In the rows, 128 means zero.
[128 175  57 172 114 164 125 197 142 160  92 120  96 123 142 115 138 174
 140 194 146 165 120 164 118 128 113  98 131 139 129 138 122 151]
z_359
[143 128 104 114 102 135 151 123 160 138 106 155 143 127 105 114 120 154
 146 144 159 150  81 158  96 133 108 154 123 128 141 121 158 126]
z_989
[105 166 132  77  78 140  75 136 176  88  94  93  68 127 110 199 136 172
 119 173 149 144  35 116 152 146 119  58 137 214  92 123  59 163]
z_274
[ 96 137 117 107 110 136  98 131 138 114 130  84 103 126 127 202 139 112
 141 161 123 144 133 146 155 183 146  67 135 199  91 134 118 139]
z_631
[122 136  99 142 188 165 148 117 134 195 131 157 156 136 126  95 124 110
  89 146 107 123 195 144 145 155 143 183 109  97  97  86 138 152]
z_563
[108 116  68 157 190 181 160 166 115 197 134 125 144 109 170 113 136 121
 110 158 120 116 252 143 166 143 158 154 104 110 111  84 148 158]
z_631
[ 84 136 123 140 129 156 122 163 124 140 107 163 139  86 139  99 195 187
 105  86 115  74 193 116 164  49 123 167 136  82 108 166 109  88]
z_274
[155 133 150 122 105  90 112 118 136 103 132 131 119 129 119 122 132 142
 135 103 141 118  79 123 116  97  90 116 133 134 136 143 127 104]
z_989
[110 127 132 106  81  75  86 158 132  92 106  98  73 114 175 149 132 167
 129 119 133 112  79 136 139  84 119  72 132 188 131 181  94  80]
z_359
[157  80 117 128 112  91 119 109 113 100 141  85 109 147 126 153  86  96
 130 160 154  97 104 144 107 158 129  62 117 191 137 103 155 141]
z_225
[128 147 114 130 119  94 105 153 134 138  85 127  86 115 175 121 128 200
 153 134 144 146  59 122 114  73 107  85 134 140 156 176  99  85]
z_989
[114 116 127 112 149 112 140 109 134 165 129 158 132 120 185 118 126 149
 127 117 130 130 127 136 136 100 126 144 109 117 142 162 105  73]
z_316
[ 75 180  68 145 141 210 167 157 154 197  92 172 140  96 133 100 168 201
 136 158 140 148 140 108 141 127 143 157 168  65 109 174 107 159]
z_551
[133 158 119 125 123 192 128 149 150  91 130 110  98 114  92 140 171 202
 146 159 169 158  85  63  98 110 121  77 164 116 145 138 112 180]
z_551
[130 153 171 139 117  94  99 118 118 131 134 146 131 111 123 140 143  98
 134  79  89 125 139 145 151 138 118 139 130 128 115 167 107  77]
z_425
[158  86  77 184 155 192 178 140 107 158 128 136 157 121  90  88 117 115
 140 174 163 127 183 129  85 150 149 144 118  96 160  92 205 172]
z_631
[145  93 163 165 130 151 167  97 130 127 137 174 149  95  85 100 136  95
 144  97 130  81 163 107 111 134 139 171 128  87 144 186 178 115]
z_316
[107  70 101 164 128 132 135 124  83 105 130  79 121 132 111 149 114  83
 127 152 141  42 195 104 136 146 180  67 153 142  89 117 169 181]
z_359
[113 145 113  75  89 170 148 135 180 120 115 147 126 115 110 130 138 157
 138 154 159 172  84 142 109 154 118 164 137 130 133 116 115 143]
z_551
[ 91 165 111 131 169 149 129 116 131 197 132 147 137 129 158 156 122  95
 133 157 100 167 206 163 163 180 145 130 112 123  96 129 104 117]
z_563
[142 128 114 159 131 128 111 158 102 134 116 123 106 104 158 118 128 129
 121 131 124 128 165 124 132 113 121 113 114 123 145 110 118 117]
z_274
[114 109 115  97 112 146 130  89 144  86 156  88 128 145  92 191 115  85
 137 164 145 129 106 124 125 202 151  70 137 188  86 117 142 175]
z_316
[ 91 139 127  52 106 107 108 124 172 118 103 121  98 128 175 149 141 187
 133 141 152 156  56 135 145 108 118 115 125 172 115 145  71  96]
z_989
[109 175 142 166  92 116 109 149 132 147 102 158 121  93 116 134 139 106
 141  94  88 119 134 158 152 135 105 146 137 113 101 196 115  75]
z_316
[122 148 167  97 102  70  80 128 131 103 145 120  93 120 160 169 145 141
 114  85 113 103 101 119 160 102  99  88 137 159 113 161  83  89]
z_551
[141 144 140  48 133 152 102 123 158  85 142  92 112 154 130 141 173 232
 123 152 168 188  31  83 114  67 104 103 142 147 142  96  46 150]
z_425
[156 174 149 173 178 135 126 104 123 148 137 156 136 129 106  93 144 147
 126 101 110 140 116  75 115 118 115 124 138  89 148 163 113 121]
z_631
[ 93 145  93 119 132 193 122 143 144 130 127 119 146 119  99 137 179 145
 117 150 142 125 158 126 142 143 132 124 141 112  69 107 138 172]
z_989
[111 121 184 106  98 131 116 120 147  77 130 128 119 102  96 130 161 126
 123  98 127  89 120  98 148 124 127 130 138 141 112 176 113 117]
z_225
[142  81 148 147  86 122  95 176  95  50 128  95 123  95  84 108 157 117
 101  77 119  22 196 101 140  71 112 138 138 117 103 102 171 122]
z_563
[143 129 116 152 139 137 128 121 103 141 145 149 165 130 110 103 141 121
 139 114 131 128 153 129 113 114 113 139 130  82 124 116 145 117]
z_989
[ 90 157 162  64 116 111 129  85 166 140 121 157 130 115 149 129 127 137
 135 111 113 148  80 120 159 146 129 162 140 133 123 167  52  95]
z_225
[ 93 201 116 162 144 150 120 154 128 197 126 181 136  97 154 121 164 139
 132 111  86 159 168 158 159 132 119 146 136  86 102 182  96  88]
z_551
[137  87 114 135  84 129 147 125 127 135 105 143 127 108 115 128  92  86
 133 143 138 119 144 174 113 158 134 157 110 147 141 109 166 117]
z_274
[ 84 160 143  81 132 103 125  90 151 143 120 138 114 122 170 156 118 128
 146 131 109 159 127 117 162 151 143 122 140 142 124 173  70  97]
z_563
[146  79 145 203 139 127 140 125  79 133 138 140 148  97 112  78 126  64
 114  92 105  35 225 124 134 126 141 159 124  82 122 137 179 113]
z_225
[100 112 103 169 141 125 165 127 108 192 103 169 160  97 134  91 117 101
 121 113 104  82 190 164 155 135 163 181 127  98 112 163 158 105]
z_425
[ 99 124  83 214 138 131 135 155  91 186 113 144 147  99 135 118 129  78
 132 125 106  85 220 175 146 161 153 122 124 106  87 164 197 109]
z_989
[101 107 150 120 103  96 122 113 111 103 126 110 124 108 117 151 138 117
 127  91 114  58 146 106 165 104 147 113 160 135 106 174 120 119]
z_425
[136 125 167 136 148 123  93  92  91  81 166  89 116 145  97 193 150 110
 143 130 111 118 161  66 138 123 147  24 151 144 111 162 128 160]
z_563
[115 104 111 144 138 168 164 128 129 163 129 171 157 100 122  89 146 108
 118 128 132  95 212 146 136 140 148 183 113  93 122 141 159 131]
z_359
[121 181 111 140 103 170  73 177 139  78 102  85  85 119  84 139 171 185
  98 152 135 125  81  80 139 102 109  76 156 143  95 107  82 184]
z_274
[100 128 115 121 101 174 133 145 153 114 111 114  98 103 103 164 149 150
 138 164 153 119 120 120 129 153 146  88 150 156 104 155 139 168]
z_551
[153 134  83 155  98 158 118 182  99  92 112 106 147 112  80  76 147 192
 112 114 145  92 100  85 111  48 102 132 163  80 131  91 122 159]
z_425
[149 142  63 192 144 186 161 163 118 169 103 160 151 108 101  62 123 140
 132 166 134 154 172 147  94 129 123 153 120  74 150 110 180 142]
z_563
[153 116 148  91 112  96 108 115 138  94 150 107 106 145 139 153 125 135
 125 130 146 123 106 126 128 117 108 101 116 172 137 112 100 126]
z_359
[133 159 120  99 139 196 134 142 159 126 125 139 131 109 122  87 167 182
 125 149 145 170 111  94 120 115 109 164 133  86 146  97  77 152]
z_225
[143 122 112 126 119 162 144 113 127  94 132 117 138 129  94 116 130 168
 150 142 164 125  71  67  94 100 122  99 162 103 139 130 117 163]
z_316
[135 107 149 145  60  54 111 132 105  94  99 135 122 108 119 104  88  95
 139  75 110  54 121 139 124  92 104 141 149 124 131 161 143  62]
z_563
[130  88 113  70 128 126 151  75 131 106 152  99 135 157 129 154  92 113
 136 166 170 139 108 110 110 161 149  97 131 163 131  78 114 173]
z_359
[ 81 137 112 130 107 148 159 131 140 167  94 180 169  93 121  66 138 122
 119 110 109  91 157 156 159 132 133 220 141  83  95 155 115 102]
z_225
[118 160 102 132 170 179 134 116 129 164 143 142 155 131 124 132 157 153
 139 150 136 175 146 116 126 138 131 112 129  97 109 119 116 150]
z_989
[151 104 153  80 136 147 114  82 120  70 180  80 136 168  72 179 134 110
 138 150 163 158 104  83 105 154 125  63 136 167 122  80 119 174]
z_631
[137 134 106 123 121 135 137 133 121 129 125 135 134 125 137  84 127 146
 129 122 133 134 128 119 114  98 112 160 141  89 141 101  95 116]
z_359
[134 115 102 144 153 117 142 118  98 126 131 124 150 131 143  89 123 146
 132 113 138 104 143  84 117  89 130 129 143  78 137 111 128 131]
z_989
[ 83 169 126  49 123 140 118 106 164 131 120 133 128 121 169 147 146 173
 127 133 125 169  80 103 165 122 122 142 140 128 103 134  28 121]
z_316
[130 198 169  45 113  98  60 101 174  82 130  93  73 148 140 177 137 186
 121 139 127 198   7  90 134 112  87  64 141 188 126 134  20 123]
z_563
[ 67 146 146  66 136  94 123 111 165 167 124 147  92 115 203 175 141 160
 132 130 123 146 106 155 172 130 142 109 127 177 113 194  72  78]
z_551
[130  87 110 116 109  72 129 146 125 151  99 127 112 115 182 122  94 137
 124 123 137 100 117 184 130 108 128 143 105 167 147 126 137  73]
z_425
[145 102 132 148 158 170 136 126 104 119 154 137 151 115 110 108 160 130
 104 113 130 101 197  83 133 109 139 144 119  94 129 102 144 158]
z_274
[138 134 109 111 163 154 163  89 150 176 149 160 154 141 134 101 118 138
 123 159 149 169 121 143 111 150 119 154 107 114 153 115 115 130]
z_225
[ 83 142 120 162 142 162 148 127 123 182 139 167 155 105 110 139 153  93
 129 117 103  99 211 163 155 164 151 151 140 100  76 166 154 123]
z_551
[132  73 107 110  97 107 126 119  98  90 132  84 136 139 121 132  91 110
 124 131 150  83 122 109 126 119 136 111 140 149 123  76 130 138]
z_631
[133 126 156  59  71 119  96 126 169  38 113  78  77 122 110 174 138 166
 147 141 169 145  36  87 117 124 112  78 142 183 132 117  97 147]
z_989
[109 129  88 148 136 127 121 175 122 159 120 119 119 111 150 119 144 138
 105 135 119 106 175 161 160 117 125 131 115 147 113 132 143 113]
z_631
[126 168 142 141 158 135 127 120 140 165 132 162 127 117 139 116 155 162
 127 118 115 131 129 112 149 110 114 123 129 109 135 184  93 110]
z_225
[107 141 102  85 111 136 120 122 143  93 117  90 116 137 124 149 127 167
 139 152 155 144  69  84 128 120 131  84 157 142 110 116  92 167]
z_989
[149  82 116 113  72 123 123 153 126  90 109 100 122 121 107 110 102 107
 123 147 154 105 105 156 107 142 114 147 117 157 134  74 148 135]
z_225
[181  97 118 138  96 110 104 150 100  57 162  87 124 144 103 105 138 142
 110 115 154  88 115 115  98  67  88  95 131 138 136  82 141 134]
z_359
---
[157 180 133 102 124  82 128 152  99 111 143 148 139 124  96 148  92 142
  78 177 103 236 106 138 103 117 116  70 135  96 169  96 124 139]
z_290
[147 147  40 110 154  90 204 149 149 121 122 108 158 121 127 100  98 155
 119 147 132 182 122 110 161 115  99  85  88 132 185 108 137 139]
z_292
[154 144 116 133 100  74  96 153 119 110 142 162 116  97 177 153 116 130
 124 109 176 181 133 108 154 101 169 137 138 165 110  81  64 148]
z_972
[142 161 106 116 124  80 104 158 124 114 130 125 116  96 149 144 139 129
 114  85 155 167 136 120 150 115 176 130 125 153 106  93  72 139]
z_292
[165 172 126 113 127  78 134 144  99 114 134 152 141 133  89 144  91 139
  84 178 115 244 101 134  93 127 107  72 139  96 175  88 115 150]
z_159
[150 167  96 133 117  85 103 176 120 101 146 137 101  99 196 150 150 125
 125  87 152 161 117 115 165  99 165 146 148 172 113  85  78 123]
z_553
[153 147  26 111 158  89 200 133 152 133 129 116 173 129 124  91  94 146
 135 156 129 179 125 109 159 115  84  82  95 127 176 100 138 148]
z_622
[145 169  96 109 133  81 132 140 121 103 143 143 144 127  99 147 116 140
  71 160  93 239 113 146 106 103  95  75 138  93 170 104 111 114]
z_553
[170 178  55  77 171  77 185 129 151  97 127  68 137 141 156  71  92 158
 115 169 120 173 112 122 124 148  94 103 123 109 158 112 135 147]
z_518
[167 167  93 134 118  95 106 180 111 101 142 129  98 101 200 159 157 123
 130  91 166 161 113 110 174  89 168 144 150 171 105  86  89 141]
z_572
[147 179  47  89 158  70 170 155 149 100 126  94 151 130 170 100 104 161
  91 158 129 177 124 106 168 108  98 126 104 150 193 122 131 123]
z_694
[154 183  45  83 160  70 177 179 152 108 125  82 156 128 157 104 109 157
  97 149 140 181 128 105 168 106 100 126  95 154 180 116 130 135]
z_572
[152 165 107 133 121  84 103 171 118 100 144 132 107 109 195 140 146 118
 136  99 154 154 112 119 173 100 153 133 154 158 115  82  78 142]
z_518
[150 174 151  99 146  70 144 176 107  99 155 112 124 120 105 153 113 135
  71 159  87 229 108 149  95 123 138  67 121  81 157 120 109 131]
z_904
[156 149 105 124 103  74  85 139 125  95 137 163 116 108 162 149 115 129
 127 121 167 179 131 114 137 109 168 135 147 161 131  80  57 139]
z_657
[147 167 109 133 113  94 104 182 118  94 152 128 106  97 204 141 161 115
 133  88 146 152 117 121 171  89 165 138 155 161 102  89  92 132]
z_553
[158 167  57  82 153  91 179 140 158  92 128  99 137 138 156  79  84 158
 117 172 120 175 116 115 131 139  95 115 121 117 163 116 141 132]
z_553
[153 163  49  92 162  63 162 169 164 106 132  83 163 128 154  89 113 158
  85 140 132 177 117 118 165 103  94 129 107 147 182 117 125 125]
z_159
[168 169  50  80 165  81 174 137 161 100 131  86 141 137 152  78  91 154
 115 169 125 169 114 114 119 145 103 106 117 112 156 115 136 143]
z_622
[167 157  61  79 161  70 176 140 158  90 128  66 149 141 153  77  95 159
 101 174 124 174 102 124 129 141  96 112 128 114 156 112 139 149]
z_159
[141 177  98 123 132  89 131 163 101 104 127 130 146 121 100 154 130 145
  58 154  99 236 115 140 120  98  92  77 130  95 180 107 117 112]
z_292
[151 176 109 114 143  80 142 152 109 113 137 137 144 123  97 144 122 142
  69 166 108 247 117 149 112  98  97  71 136  87 171 110 110 119]
z_904
[147 154 120 119 113  83 103 163 119 121 135 129 116  97 146 150 134 128
 120  78 156 170 131 106 157 116 176 129 124 163 106  93  72 143]
z_159
[154 178 104 108 137  81 138 154 104 112 126 133 134 128  96 161 120 143
  57 161 109 252 116 134 113 105 108  84 120 106 186 111 104 125]
z_572
[154 166 100 137 117  92  98 177 113 106 148 123 101 104 203 150 161 119
 132  87 149 151 115 113 175  85 151 137 158 164 105  85  89 137]
z_518
[158 173 106 138 124  88 106 172 116  99 151 131 112 101 192 139 150 115
 138  94 152 155 115 120 167  88 162 129 155 152 108  92  91 134]
z_904
[150 158 110 119 122  84 105 171 119 115 134 125 113  97 150 152 137 132
 119  86 159 174 136 114 162 107 174 135 118 159 120  97  64 130]
z_572
[154 177 129  99 144  73 135 160 109 108 145 123 137 126  94 150 109 137
  70 170  96 228 101 150  96 128 128  77 121  89 160 110 113 145]
z_290
[142 152 103 123 107  96  98 151 125 126 124 131 114 101 154 155 147 131
 122  87 164 172 135 109 170  99 172 137 129 165 102 101  71 133]
z_290
[162 184  43  89 165  66 173 168 149  93 137  99 158 120 163  79 108 161
  99 157 129 168 121 124 161 103  91 127 100 137 187 105 132 137]
z_972
[155 158 102 128 116  90 104 161 121  99 148 144 102 107 201 139 144 121
 134 104 165 153 116 123 161  92 160 135 156 155 101  91  88 141]
z_694
[158 164 109 133 109  89  99 169 113 113 132 136 102 110 187 150 147 127
 130  90 170 162 113 102 168 102 163 146 157 180 120  84  80 141]
z_159
[145 170  95 113 140  74 138 134 108 103 139 139 145 124 112 146 118 135
  64 164  98 237 120 146 120  95 100  77 134  95 164 112 112 122]
z_694
[137 148 117 119 111  81  99 163 129 123 141 128 109  97 159 155 142 127
 108  75 149 178 137 117 152 110 183 138 123 164 105  99  61 127]
z_553
[157 163  54  80 164  77 182 131 158  98 119  77 146 135 147  70  79 160
 109 167 130 172 122 123 125 148  98 107 116 108 150 117 136 145]
z_292
[151 172 134 104 142  68 143 157 100 100 148 125 132 129 108 150 105 136
  71 174  96 230 105 145 103 127 136  69 120  88 171 113 106 139]
z_694
[149 140 120 128  98  69  89 154 131 111 139 171 118 102 164 153 120 128
 122 110 172 189 139 116 150 104 166 127 141 156 120  78  57 138]
z_622
[153 185 135 104 149  79 144 170 103 113 136 119 123 126 110 151 108 140
  75 166 104 237 101 134 109 133 123  69 123  93 168 106 107 142]
z_518
[145 179  57  81 164  70 167 164 165 116 123  95 151 122 161  93 107 165
  88 149 142 187 124 119 165 108 103 129 100 154 188 122 117 128]
z_290
[150 144 116 123 108  88 104 161 118 126 131 126 122 103 141 150 140 132
 117  80 161 175 134 109 156 115 175 131 123 160 109  96  66 138]
z_159
[143 149 110 132 102  73  92 172 130  83 151 163 123  97 176 151 127 128
 124 110 152 177 126 128 154  95 151 132 145 152 123  73  68 120]
z_553
[151 167  97 128 118  99 102 175 110 101 140 132 108 101 193 148 159 121
 126  92 151 150 111 120 170  93 164 139 155 169 107  80  86 140]
z_657
[165 162  58  79 164  69 178 142 157  88 134  67 142 141 155  72  85 153
 116 171 115 163 110 119 134 139  96 104 125 108 153 114 140 139]
z_518
[148 176  49  88 161  68 178 169 154 102 132 101 158 125 158  95 102 156
 106 151 130 173 133 120 171  98  99 113 100 139 175 116 131 121]
z_694
[166 185 131 113 137  75 140 154  99 115 141 149 144 127  93 148  90 139
  79 179 114 245 104 137  96 123 114  64 133  86 171  98 125 141]
z_904
[150 144 119 128 109  71  96 157 129  99 157 167 115  98 176 143 116 117
 128 105 162 180 132 124 143 110 176 135 145 155 104  85  59 135]
z_553
[153 169 128 107 138  73 131 159 109  98 154 156 128 113  97 142  92 133
  74 176  96 237 101 144  93 123 120  74 130  84 162  95 119 134]
z_553
[156 159  36 111 156  85 208 151 140 114 132 108 161 115 152  96 100 156
 121 158 133 185 122 108 157 104  86  93  95 138 178 103 138 145]
z_972
[156 182 129 110 135  86 135 153 105 111 136 164 132 125 103 140  87 138
  78 179 114 240  92 143 106 122 104  70 135  89 171  97 122 146]
z_290
[162 157  52  82 164  83 175 134 157  76 131  82 141 130 154  72  86 155
 112 176 112 163 100 128 128 135  96 100 128 104 158 109 143 142]
z_657
[141 165  99 114 138  82 136 154 120 116 131 136 145 124 104 151 131 141
  57 159 102 245 113 147 110  98  93  72 131  95 169 103 103 115]
z_622
[168 168  66  71 162  74 180 144 161  85 134  65 140 132 160  74  87 153
 107 164 119 173 112 126 122 132 104 106 119 109 152 116 142 145]
z_572
[163 167 127 111 127  75 125 156  96 114 143 142 141 123  93 159 100 144
  66 177 108 242 104 129 107 118 118  81 135 105 167  91 121 144]
z_159
[160 159 102 137 114  92 106 164 114  83 154 126 112  98 197 132 151 119
 145  96 142 140 113 123 160  89 158 127 155 145 102  84  92 142]
z_972
[162 174 119  99 138  71 133 137 106  99 145 160 133 125  90 138  79 138
  86 187 103 228 105 145  95 122 115  66 131  77 161  92 127 146]
z_694
[147 163  45  90 163  69 172 158 159 121 125 102 162 134 151  95  96 159
 102 154 140 175 131 114 178 106 101 124  97 145 184 119 125 132]
z_694
[146 164  98 119 131  74 132 138 103  99 138 138 139 128 109 154 119 135
  63 167  94 233 111 145 120  95  99  77 138  92 162 108 115 118]
z_694
[155 147 120 132 102  75  96 159 122 105 145 163 123 101 160 149 123 127
 135 114 174 183 139 115 158  93 165 127 146 150 118  86  71 133]
z_904
[167 170  71  77 168  80 175 139 161  98 132  85 138 134 155  77  87 158
 112 180 129 178 115 123 120 137 105 111 121 107 160 120 137 146]
z_904
[140 155 108 120 120  88 107 155 125 122 122 118 109  95 148 140 148 134
 110  70 161 165 138 128 158 113 175 129 119 148  91  97  68 134]
z_292
[140 147 120 120 116  79 103 160 127 125 142 116 119  95 151 147 147 129
 120  78 152 168 139 122 155  99 175 127 126 154 104  99  64 129]
z_904
[151 184  43  87 156  70 166 167 149  92 126  99 156 132 164  95 110 151
  89 151 117 169 111 117 170 103  95 124 109 150 192 106 134 131]
z_657
[151 169 140 104 150  69 149 174 107 103 154 111 131 125 106 151 112 139
  62 167  89 237 102 158  91 128 125  68 119  77 157 114 101 133]
z_904
[140 152 107 119 114  86 102 155 126 126 130 131 115  99 147 156 135 133
 117  79 156 167 130 114 176 108 175 132 118 164 102  99  67 133]
z_290
[156 161  32 112 161  85 203 141 139 123 125 122 163 133 141 101  93 155
 127 171 145 193 121 112 154 118  86  92  99 133 192 107 129 147]
z_694
[156 148 115 130 105  62  94 162 121  87 155 144 120 101 186 147 128 118
 117 109 144 174 130 123 155  94 162 131 146 154 113  77  72 136]
z_518
[159 175 115 108 127  72 129 153 109  98 149 155 137 127  92 142  91 135
  77 175 100 233  96 141 103 121 104  71 136  81 160  90 132 139]
z_553
[154 171  47  87 164  67 167 168 167  97 132  88 155 128 174  84 112 151
  90 147 138 179 117 126 164  97  90 128 109 142 183 117 125 133]
z_572
[153 168 105 133 115  88  99 176 114 102 148 132 107  99 202 158 151 124
 122  94 152 159 109 118 173  93 165 139 151 168 103  88  87 140]
z_290
[149 159  54  90 161  71 184 170 158 104 134  87 160 121 152  81 104 158
 111 146 128 165 120 120 169 104  96 109 100 131 177 111 131 138]
z_972
[150 158 101 130 119  93  99 165 120  93 142 137 102 105 193 144 150 117
 132  90 149 148 104 126 164  98 163 133 158 159 108  82  77 142]
z_657
[151 173 102 105 139  77 140 152 112 105 132 125 133 121  97 159 121 145
  56 160 108 250 112 139 108 105 103  77 120 100 178 112 104 122]
z_572
[132 144 103 122 112  89 107 165 117 122 126 134 116  95 147 155 144 126
 114  80 153 165 128 114 175 104 170 131 122 167 107  88  67 138]
z_657
[146 157 134 101 140  62 139 164 123 102 160 123 137 126 114 147 110 130
  63 160  89 228 105 152  91 121 124  63 122  85 156 111 106 138]
z_622
[167 172 121 105 138  79 139 149 106  99 150 146 135 125  99 138  87 136
  86 182 105 233 102 144  98 115 113  67 132  86 169  93 122 141]
z_572
[168 176 106 133 129  85 112 164 111  99 157 124 107 102 184 133 146 119
 147  95 149 149 117 124 159  99 168 125 156 145 104  91  94 141]
z_904
